Below are the code and all the weights of a small trained network. Each question names an input and a target symbol and asks about switching units off, where a switched-off unit gives its printed mean instead of its output.

import numpy as np


def w(rows, s, z=0):
    codes = np.array(rows[::2]) - 128.0
    scale = np.full(codes.shape[1], s)
    scale[-1] = z or s
    return codes * scale


def norm(h):
    return h / np.sqrt((h * h).mean(-1, keepdims=True) + 1e-5)


def softmax(a):
    e = np.exp(a - a.max(-1, keepdims=True))
    return e / e.sum(-1, keepdims=True)


def log_softmax(a):
    a = a - a.max(-1, keepdims=True)
    return a - np.log(np.exp(a).sum(-1, keepdims=True))


def net(x, mask):
    ids = ['αβγεζηπστ'.index(c) for c in x.split()]
    T = len(ids)
    res = E[ids] + P[:T]
    u = 0
    for l in range(2):
        r = norm(res)
        for j in range(3):
            rows = slice(2 * j, 2 * j + 2)
            q, k, v = (r @ M[l][rows].T for M in (Q, K, V))
            z = softmax(np.where(np.tri(T) > 0, q @ k.T / 2**0.5, -1e9)) @ v
            o = O[l][rows]
            res = res + np.where(mask[u + j], z, o[:, -1]) @ o[:, :-1]
        u += 3
    return log_softmax(norm(res)[-1] @ U[:, :-1].T + U[:, -1])


Q, K, V, O = {}, {}, {}, {}
E = w([
[125,173,110,88,130,49,188,120],'α',
[97,113,140,61,56,102,208,90],'β',
[137,72,85,160,169,113,178,144],'γ',
[100,148,59,105,135,106,148,246],'ε',
[165,19,135,137,115,107,143,124],'ζ',
[132,79,150,190,52,140,134,115],'η',
[46,50,131,163,145,136,121,222],'π',
[131,112,2,159,106,73,109,158],'σ',
[55,130,88,111,64,121,64,241],'τ',
],0.0093)
P = w([
[132,113,121,67,175,118,88,74],'0',
[97,78,172,222,27,129,196,136],'1',
[31,183,186,183,160,96,133,6],'2',
[228,113,160,44,121,159,254,224],'3',
[95,86,157,192,56,121,134,148],'4',
[52,166,122,143,202,169,158,82],'5',
[230,117,166,51,131,175,250,211],'6',
[101,99,156,186,65,118,128,145],'7',
[61,185,115,120,225,216,136,93],'8',
[232,136,156,35,122,152,251,207],'9',
[104,102,153,185,73,112,127,144],'10',
],0.0085)
Q[0] = w([
[37,100,39,95,173,192,153,67],'L0H1',
[124,142,2,96,129,50,174,159],'L0H1',
[161,79,95,134,71,83,96,146],'L0H2',
[138,80,77,141,78,157,49,136],'L0H2',
[41,127,57,99,117,188,132,84],'L0H3',
[98,145,183,191,146,102,131,61],'L0H3',
],0.0097)
K[0] = w([
[78,149,78,103,198,230,108,82],'L0H1',
[111,222,93,93,104,109,167,140],'L0H1',
[166,102,152,198,150,98,69,161],'L0H2',
[141,57,117,180,157,136,5,168],'L0H2',
[103,166,90,119,145,245,129,130],'L0H3',
[150,146,127,200,76,126,221,165],'L0H3',
],0.011)
V[0] = w([
[114,216,113,10,84,138,229,110],'L0H1',
[87,117,136,119,2,164,114,138],'L0H1',
[134,106,20,183,145,215,81,141],'L0H2',
[215,162,156,149,184,210,39,147],'L0H2',
[194,161,134,25,185,127,61,116],'L0H3',
[126,105,182,27,206,118,75,36],'L0H3',
],0.0056)
O[0] = w([
[125,47,174,193,134,198,131,103,218],'L0H1',
[168,149,162,141,184,134,148,94,158],'L0H1',
[151,108,214,153,133,165,194,40,63],'L0H2',
[112,73,253,114,125,106,167,111,2],'L0H2',
[142,140,204,132,53,112,186,100,87],'L0H3',
[129,177,215,185,159,163,167,120,130],'L0H3',
],0.0066,0.0094)
Q[1] = w([
[109,125,86,101,145,135,201,171],'L1H1',
[171,123,157,42,131,192,204,171],'L1H1',
[243,119,121,87,127,141,140,176],'L1H2',
[150,123,159,171,116,3,129,171],'L1H2',
[109,169,111,174,144,137,117,77],'L1H3',
[77,104,126,175,89,75,112,83],'L1H3',
],0.013)
K[1] = w([
[70,134,89,39,142,116,88,78],'L1H1',
[51,187,200,49,119,87,233,26],'L1H1',
[179,255,201,100,149,88,177,21],'L1H2',
[142,141,209,210,227,193,146,213],'L1H2',
[129,157,12,179,160,107,53,97],'L1H3',
[183,118,65,182,68,146,114,132],'L1H3',
],0.0092)
V[1] = w([
[141,68,165,143,57,69,145,213],'L1H1',
[130,186,170,187,150,90,147,134],'L1H1',
[132,130,68,106,102,31,74,90],'L1H2',
[153,23,165,108,174,103,114,119],'L1H2',
[121,108,160,115,186,66,69,140],'L1H3',
[76,104,143,129,233,161,255,131],'L1H3',
],0.0086)
O[1] = w([
[190,24,188,135,78,66,102,89,53],'L1H1',
[88,84,79,205,35,127,1,146,48],'L1H1',
[63,106,94,87,68,70,106,65,197],'L1H2',
[157,165,25,201,99,83,179,153,3],'L1H2',
[159,38,61,121,158,195,148,137,22],'L1H3',
[62,89,151,145,180,63,101,73,124],'L1H3',
],0.008,0.0057)
U = w([
[135,192,31,121,125,112,2,186,121],'α',
[55,164,123,47,69,75,168,86,104],'β',
[84,18,116,102,213,189,157,66,77],'γ',
[95,195,198,152,176,217,220,88,141],'ε',
[203,90,194,68,196,53,138,84,181],'ζ',
[254,145,135,51,75,192,139,124,121],'η',
[46,107,138,204,152,39,165,159,19],'π',
[174,141,101,235,62,121,165,68,252],'σ',
[111,122,210,105,62,135,26,158,154],'τ',
],0.0085,0.0035)

Each question gives the input, a string of symbols that net reads in full, and the target symbol t.
The units are the heads (2 rows each of Q, K, V and O). Each row of codes is followed by its name. A weight is (code - 128) times the scale printed after its matrix; where a second scale follows, it is the last column's (O and U).
mask holds one flag per head, layer by layer. A switched-off head (its flag False) gives its mean, the last column of its rows in O, instead of its output. The means were averaged over made-up inputs and are rounded, as every weight is.
A unit's drop is (log p(t) with every unit on - log p(t) with that unit switched off) / (log p(t) with every unit on - log p(t) with every unit switched off).
The circuit of an input: a set's keep is (log p(t) with only the set's units on - log p(t) with every unit switched off) / (log p(t) with every unit on - log p(t) with every unit switched off). Starting from all 6 units, units are removed one at a time, each time the one whose removal leaves the highest keep (on an exact tie, the one counted first), for as long as the keep stays at least 0.8.
circuit, biggest first: the units of the circuit, biggest drop first
most important unit: the unit with the biggest drop
which heads matter: for each layer, one digit per head in row order, 1 if its drop is at least 0.15 and else 0, layers parted by /
drop of u: that unit's drop, to one decimal
input α α β β γ, target γ: circuit, biggest first	[L0H2, L0H3]
input α α β ε, target τ: which heads matter	111 / 110
input π γ β β η α τ β β η, target γ: circuit, biggest first	[L1H3, L0H2]
input τ τ π, target α: most important unit	L0H3
input α β α ε ζ ζ π τ τ, target β: circuit, biggest first	[L1H2, L0H2, L0H1]
input τ β π γ τ η ζ ζ β α, target η: circuit, biggest first	[L0H2, L0H3, L0H1, L1H3]
input τ α σ σ β σ ε, target η: circuit, biggest first	[L0H2, L0H3, L1H3, L1H1]
input ζ ε α α β β α β γ τ, target σ: which heads matter	111 / 110
input β β β α α π, target α: which heads matter	111 / 000
input σ ε τ ε, target β: circuit, biggest first	[L0H1, L1H2, L0H2, L0H3]
input τ σ β η τ σ, target β: which heads matter	110 / 010
input η β σ α α β β π, target π: which heads matter	111 / 110
input β β α γ, target ε: which heads matter	001 / 000
input α β σ η β τ ζ, target τ: which heads matter	001 / 100
input π β σ β τ η σ, target γ: which heads matter	110 / 001
input β β π ζ η α β β α β π, target π: most important unit	L1H2
input α β β τ β ε α σ, target σ: which heads matter	010 / 000
input ε τ α β, target ζ: which heads matter	111 / 101
input σ τ β β β τ ζ β ζ π, target β: circuit, biggest first	[L0H2, L1H2, L0H1, L0H3]
input α β ζ η α ζ σ, target τ: most important unit	L0H3
input β ζ π α τ, target τ: which heads matter	110 / 100
input π α σ α α, target α: which heads matter	010 / 000
input γ β π α π β β β γ β, target π: which heads matter	111 / 111
input β α τ τ, target ε: which heads matter	001 / 000
input α π β, target α: which heads matter	011 / 000
input α β β γ β β ε τ α α, target τ: drop of L0H1	0.2
input β η ε ζ β α β, target ε: most important unit	L0H3
input β β σ β α β γ, target ε: drop of L0H1	0.1
input σ β σ τ, target β: drop of L0H3	0.1
input η ζ β, target α: drop of L0H2	0.3
